Each row has a hidden value. The values are split into ranges, and the band after each row names the range that its value falls in. Each part has its own value, ranges and names.
[-135  192  216  257 -187  -71   45  -75 -296   27  104  652  182  -41
   82 -259  285   17  313  120  192   38  -79  232   -7  336    2 -111
 -186 -145 -296   93  -13   91 -612  -54   44 -160  140 -265   65   17
 -100   77  251   10   50  167 -126]
E
[ 383 -293 -276 -464  338 -120 -161  531 -251   11  169 -280  235  108
  289  650 -115  205   -9 -144 -325 -170  284 -217  -85  559   -4  394
  238 -107  -99 -162 -266 -142  155  -68 -380  197 -291  240 -328  -70
  -32  623 -673  150  224  -13  276]
E
[ 407  -90 -389 -266  177  130  381  138  304   65 -179   84  177  452
   76 -465  676 -122 -312   86 -161    1  213    1  182 -299   36  272
  156 -356   26  313  -52  194  109   74   75  636 -236 -333  -39 -131
 -133 -373   66 -338 -358  227  -13]
G
[ 337  -98 -175   23 -199  -63 -208  263  113 -203   69  -18  265 -255
  427  -49  130 -195   -9  118 -122 -279  701   64  -95 -126  325 -395
  -91  601  -69   91  129  -69  156 -126 -126  -61 -277  -49    8  144
 -207 -456 -441   -3  168  639 -130]
K
[ -15  -63   41 -101 -117   73  -37   57 -104    9  101  309   95  -70
  -61 -100   50  170  148   40   38   83  -62   59  175  147  -39  -95
  -20 -166 -155  -38   11    4  -70  -53 -133  -62   44   81  -13   29
  166  120   23   63  -13   90 -147]
E
[ -72  209 -439 -198  -67  183   66  196   61    2  -20  161  560 -166
   36 -242  173 -116 -211  479 -291 -275  484  449 -291  -27  288 -384
  -19  494  101  106   81   36    5   31 -140   72 -250  381 -190  180
 -336 -263 -143  -17  123  379 -136]
J
[  -4  -69   62  -84  -99  110   44   69 -103    0   46  309   26  -12
 -123 -104   25  109  120    9   47   54 -107  118  147   85    1  -83
  -87 -142 -145  -51   31   -2  -73 -105 -128 -126   99  127    1   84
  108   87   30  101    3   70 -118]
C
[ 227 -105  174  -81 -128 -240 -303  512 -133   93  199  180  -57   16
  321  726   -1  193 -152 -475   -4  111  -33  105 -162  350 -278  517
  204  -22 -110    9 -121   -3 -352    3 -307  -18  209  -11 -158   18
  253  490 -492  201   57 -204  -77]
E
[ 238 -191 -176  107 -425   33 -214  460  389  -66   14  114  186 -116
  130  -88  312 -259 -349 -146  103 -321  342  268 -292 -462  211 -240
   69  704  184  314  345 -121   57 -111  105   85 -267   -4  -90  127
 -175 -450 -403    5 -105  483 -158]
X
[  95 -390 -250 -473  333  202   76  -13 -218 -311   66   92  166  291
 -137  136  -79  278  551  141 -181 -192   63 -273  325  572  225  -59
 -228 -364  -68 -317   -1 -340  122  -15 -305 -235 -258  348  -26 -129
  -32  480  -70   38  227  405  489]
C
[   5  -69   48 -103 -115   74  -38   64 -115   13  107  310   86  -40
  -73  -89   35  175  137   49   41   37  -90   41  202  199  -63 -107
  -48 -195 -170  -55   30    7  -48  -59 -109  -84   32  108    7   45
  170  144   47   72   13   76 -161]
K
[-234 -323   16 -110   30 -285   83  208 -532    4    4  -46  134  -39
 -171  -33    4   75  468  189  378   57 -483 -190  210  294   12   17
   43 -358 -143  150 -278 -129  -34 -423  255   24  -25 -244  126 -190
   63  473   -1    6 -164   36  350]
J
[ 448 -347   49  -41  -26  -33 -204  206  180 -144   84   42 -182    0
  339   93  151 -123   69 -430  -61   -5  395 -127   67 -158  176   44
  -57  193 -165  -14  101 -148  180 -146 -151  -73   38 -167    0   84
  166 -120 -492   69   18  342  -24]
G
[ -28  -85  -19 -150  -76   88   77   65  -80    3   32  262    5  -20
  -95 -105   67   98  136  -10   26   95  -46  122   85   85   68  -44
   -6  -89 -109  -38    3  -39  -80  -73 -149 -104   83  116  -45   81
   72   69    5  119    5  129  -94]
X
[ -81 -358 -245 -204  -86 -187  192  388 -189   56  -47  -83  275 -229
 -426 -159   -3  377   56  581  195  -68 -358 -113   58   50  -66 -294
  435 -263  -21  318 -191  -45  225 -293 -232  291 -155  325  147 -448
  -88  -76  132  190 -121  207   67]
K
[  32  -94   63  -74  -86  103   36   66  -89  -22   58  296    2    5
 -107  -86   47  103  120  -27   35   47  -98   95  131   88    4  -73
  -73 -138 -137  -41   55  -23  -76  -96 -128 -131   85  113   -1   77
  104   86   23  112   11   86  -93]
F
[  43   36   -1   96  539  123  253 -211 -582  -84  169 -111  359  167
  -66 -366  166 -147  242  223 -288  -97 -418 -149  216  287  -42  -72
 -156 -719 -124   99   35  115 -112 -153  505  127 -466 -267 -186  148
 -169  462  285 -174  -12 -186  380]
C
[   1  -84   39  -92  -71  102   54   65 -116  -17   48  268   25    5
 -120  -94   33   97  125    8   36   50 -104  101  134  101    9  -80
  -62 -145 -131  -43   34  -22  -63 -107 -112 -130   76  120   -2   80
   87   95   34  109   12   76  -79]
F
[  67  -51  -70   19  -60  -34  170  164  -55  125  -65  367  124  119
    6 -323  357  -90   81   53  179  -55  112  137  -57   67  135   22
    1  -44 -230  139 -104   18 -177 -184   18  127   57 -178   16  -67
 -192  -87   -1   14  -61  216  -51]
G
[  -5 -173  214  157  107   41   88 -285 -155 -330  138  328 -156   35
  -35  -74  132  167  445 -108  -75  248 -229  -22  161  159   -6 -130
  -56 -436  -94   32  188 -133 -405   76 -184 -425  165  -92  159  -88
  103   14  333  132   96  281  203]
T
[-181   52 -153  -67  132  131   11   55 -282  108   59 -264  365  -30
  -67 -278  -52 -163 -142  189  -49  126 -128   97  264  -51 -186 -152
  133 -317   -6   45  -62  140  271 -195  456   50 -177 -123  -42  236
  133  130   74 -141 -138 -293  -45]
K
[ 213 -270 -426 -455  351  219  460   63 -198  -33 -103 -376  364  363
 -324 -537  269   -4    2  440 -110 -137 -378 -353  591 -108    9   14
   40 -752  100  184  -73  122  503 -190  440  629 -715 -176 -105  -41
  -95  122  228 -386 -387   22  290]
C
[-351 -130 -168 -195 -492   11  -39  461  309  191 -196   89   47 -114
 -367  -77   49    4 -522   91  350  247 -248  488   20 -582 -240  -95
  333  227  258  327   20   42  245 -186   56   29  436  242  248   -6
  404 -320  -30   30 -433 -111 -327]
G
[ 105 -383 -249 -470  337  204   76  -10 -227 -306   74   91  169  290
 -135  139  -76  274  545  136 -189 -200   66 -271  310  585  226  -56
 -223 -357  -74 -319    2 -339  117  -17 -302 -232 -268  351  -41 -119
  -43  491  -74   47  236  395  486]
C
[ 375  -58 -297 -316  -13  132  417  100  211   19 -163  -27  171  216
  -86 -635  598 -132 -319  316 -127  -57 -154  -54  401 -537   44   23
  -34 -300  109  433   75  319  310  -55  303  743 -410 -306  -31   73
   24 -403  158 -434 -539  192 -163]
G
[ -24 -106  -29 -151  -46   99   73   59  -68    7   38  239   10   -8
 -111 -116   69  107  126  -21   13  105  -63   99   97   75   48  -37
   24 -134 -102  -34    7  -43  -54  -67 -140  -83   69  116  -48   58
   88   80   14  114   -9  109  -77]
X
[ -22 -311 -286  -92  596   48  191   59 -317 -146   13 -347  262  474
  -57  119   66   45  121  -32 -128  169 -112 -153  129  334 -198  274
  414 -805   77   24 -182 -174  -63  -18  108  -61 -186 -185   32 -299
 -174  325  152  -33   38 -101  676]
F
[ -33 -117  -14 -142  -59   92   57   59  -66  -12   43  243   -6  -21
 -112  -92   55  110  137  -31   19  107  -71  105   92   73   48  -52
   15 -114  -93  -34   24  -58  -62  -68 -149 -120   88  130  -33   60
  102   80   10  125    0  120  -69]
X
[  11  264   -5 -137  -74  199  -65   90    5  235  109  525  196   58
   77 -108  176   25 -190  -42 -160   13  142  349    8  222 -110   80
 -127  -47 -211 -106   23  186 -170   86  -86   37  158  167 -183  265
  183  212  -64   -2   25 -159 -403]
K
[   7  -45   30 -126 -336   47 -176  379  100  106   56  219   -7  160
   65  353   73  112 -303 -414  178  246  -82  282   61   -8 -310  396
  245  -61  103   14   14   30 -248   88  -65  -43  159  -72  -87  117
  273  157 -179   26 -165 -189 -218]
H
[-274 -225 -208   -8  118  -63 -145  122  -17 -131  -40 -277  203  -14
  106   74  -47  -89  -12   -9   47  382  227  138   74 -160 -139  -76
  401 -123  124  110 -137 -152  126  -87   48 -281  251 -176  277 -174
  186 -169  -80  -33  -77   72  254]
H
[ 107 -268   35 -270   32  182  194 -147 -119 -140   51  370 -149  120
 -211 -216   74  278  497  -13   28   85 -154 -179  388  258  156  -67
 -173 -417 -226 -197   40 -135  -18  -49 -272 -152   -8  126    7  -21
  118  170  172  117   42  307   26]
T
[ -63 -502  392  351  186 -381 -258   12 -399 -339  223 -153 -155 -189
   47  160   32 -124  468 -227  129   84 -648 -294  100   -7  -86 -156
 -102 -287  -43  353  173 -257  -80 -388  440 -316  131 -398  282 -135
  396  438  -89   38 -145   56  572]
T
[ -39  -72   11 -120 -101   94   -6   49  -79   -2   82  286   77  -76
  -82 -113   53  148  142   27   14   99  -54   92  132   93    8  -98
   -3 -124 -115  -30   24  -18  -70  -46 -146  -75   50  109  -37   44
  140   91   16   80  -14  114 -123]
H
[-123 -501 -396 -302  441  -52 -154  133 -216 -359   41 -441  336  164
   75  331 -175  109  363  146 -126   49  256 -253  191  363   27  -92
  244 -297  123  -96 -155 -415  283  -80 -100 -319 -131   74  212 -346
   46  285 -205  -25  155  314  728]
E
[-309  -27 -440   48   14   -9  313  132    3 -190 -135 -148  507 -269
 -363 -364  146   36 -232  831 -155  -53  -85  395 -289 -343   49 -657
  415   95  343  545  107   -6    4  -56 -117    1 -120  395  233 -276
 -374 -654  394   84  -39  401  179]
G
[-214 -303   56  -92   -8 -295   47  212 -543   18   26   -3  142  -58
 -140  -25    1   98  475  187  396   60 -475 -204  240  320  -16   19
   26 -369 -182  139 -288 -104  -49 -420  243   38  -19 -270  131 -190
   93  485   -8   -4 -165   21  302]
H
[-125   -1  188  -35 -436  253 -152   46  173   44    0  400 -126   80
  -90 -147   53  -92 -120 -330  275  264 -134  315  372 -308 -161    1
 -201    3   -5  -77  204   58   -2  -62  208 -268  316 -118  103  361
  490  -49   13  -96 -266 -105 -389]
C
[ 201 -155  279  489  215   12 -414 -133 -170 -299  391  119  170 -145
  334  -48  164 -252  264 -306 -251 -190   54 -111  -84   95   43 -319
 -241   -5 -133  111  425 -170 -187  -77  343 -295 -239 -281  -79  139
   84  246 -183  -17  156  193  273]
E
[-136  -15  136  -81 -407  240 -138   20  226   53   -7  357 -173   73
  -46 -177  116 -127 -123 -391  244  333  -83  313  334 -357 -112   50
 -129   36   23  -52  198   39   12  -26  223 -233  326 -170   66  371
  512  -76  -14 -101 -297  -73 -388]
X
[ 164 -364 -141 -189   55   62   24  244 -149  -72   50 -300   84   -8
 -127  -66  -59  -21   46  -18   29  -79 -129 -184  216  -83   62 -105
  110 -133   11   30   34 -117  382 -290  147   72 -332   28  -86   86
   21  111 -188   52  -76   81  133]
G
[  28  -49   70  -81 -131   67  -54   68 -103   21  115  336   85  -51
  -39  -96   67  153  127   22   39   35  -73   49  185  174  -56  -91
  -66 -165 -181  -37   37   25  -70  -58  -97  -56   34   68  -10   59
  175  138   19   55   -5   75 -182]
K
[ -21  -67   35 -100  -94   81  -23   45  -99    0   97  300   86  -74
  -62 -109   61  150  156   24   17   88  -60   69  147  123  -10  -92
  -20 -149 -141  -30   20   -8  -82  -49 -131  -64   41   81  -36   37
  150  118   15   68  -14  101 -123]
H
[-117  200  215  260 -181  -60   54  -80 -305   28  108  655  174  -19
   82 -259  273   18  310  122  184   13  -72  229    3  377   -2 -120
 -204 -160 -310   67   -3   92 -610  -50   47 -189  127 -245   68   41
 -119   79  270   24   85  165 -141]
K
[ 191 -313 -406 -489 -161   36  431  310  276   18 -269 -127  152   91
 -424 -521  410  147 -329  550   82   -7 -375  -95  440 -623  -40 -105
  217 -312  229  519  -23  199  534 -160   56  744 -266   35  177 -242
  141 -481  201 -292 -628  254 -111]
F
[-200    6   33   77   71   23 -275  178 -325  185  163 -257  191 -339
  127   28 -361 -145  -59 -138  -17  273  212  175  -16   27 -127 -166
  277   35 -221 -173 -181    7  258 -314  104 -277  170   29  -92  279
  198  168 -317  226  144 -345 -178]
E
[   9  -96   50 -103  -86  104   51   67 -116  -21   53  280    1   -2
 -126  -76   18  118  142  -10   44   54 -107   95  136  115   14  -77
  -65 -138 -137  -62   37  -34  -66 -105 -143 -149   85  141   -6   84
   95  104   26  131   27   87  -88]
F
[-211 -344   25 -110   32 -281   75  216 -516    1    9  -46  101  -32
 -165  -12   -2   78  467  146  374   59 -475 -199  200  291   19   34
   48 -351 -147  136 -268 -145  -31 -421  235   10  -16 -235  117 -185
   69  477  -23   27 -152   39  350]
J
[ -26  -99  -19 -144  -63   83   74   57  -69   -2   38  252   18  -22
 -107 -126   87  105  130    1   18   99  -83   99  103   60   49  -49
    6 -126  -96   -7   15  -31  -67  -68 -125  -67   66   97  -38   54
   97   71   23   94  -29  123  -80]
X
[  17 -741 -332 -451  480  228 -287  160 -296 -221  200 -470  191  166
 -170  325 -537  258  540 -149  -69 -129  212 -532  371  627   92 -159
  181 -393 -111 -570  -78 -604  689 -243 -155 -439 -357  456  -65 -159
  118  697 -388  259  376  154  599]
K
[ 271 -577 -162 -170  183 -169 -256  639 -189  -74  145 -471   18   43
  115  724 -277  100  -24 -426   -8 -108  121 -191 -225  285  -25  260
  464   49   22  -85 -120 -381  203 -264 -248 -137 -180  215 -178 -125
  -83  433 -676  386  237   11  409]
G
[  -2  223  -45 -177  -28  240   35   97   41  218   40  473  102  117
    7 -111  181  -45 -216 -113 -168   44  132  412  -68  109  -26  130
 -113   16 -153 -103   29  136 -152   50 -105   -4  218  214 -206  303
  127  170  -89   49   12 -155 -326]
G
[  37 -394   -4 -164  305  116  -42  123 -392   22  138 -228  -23    0
 -128  127 -410  177  348 -224   13  161    3 -245  225  360  -13   10
  226 -442 -299 -392 -214 -232  301 -310 -199 -291  -21  199 -113    6
   68  435 -212  352  256 -141  183]
C
[ -36  246  -34 -152  -32  213  -49   67   32  218   92  512  187   39
   76 -113  196    7 -163  -82 -189   79  179  382  -61  152  -51  109
  -84   -4 -170  -93    7  147 -200  103 -127   37  192  162 -221  240
  170  202 -101    4    4 -130 -335]
H
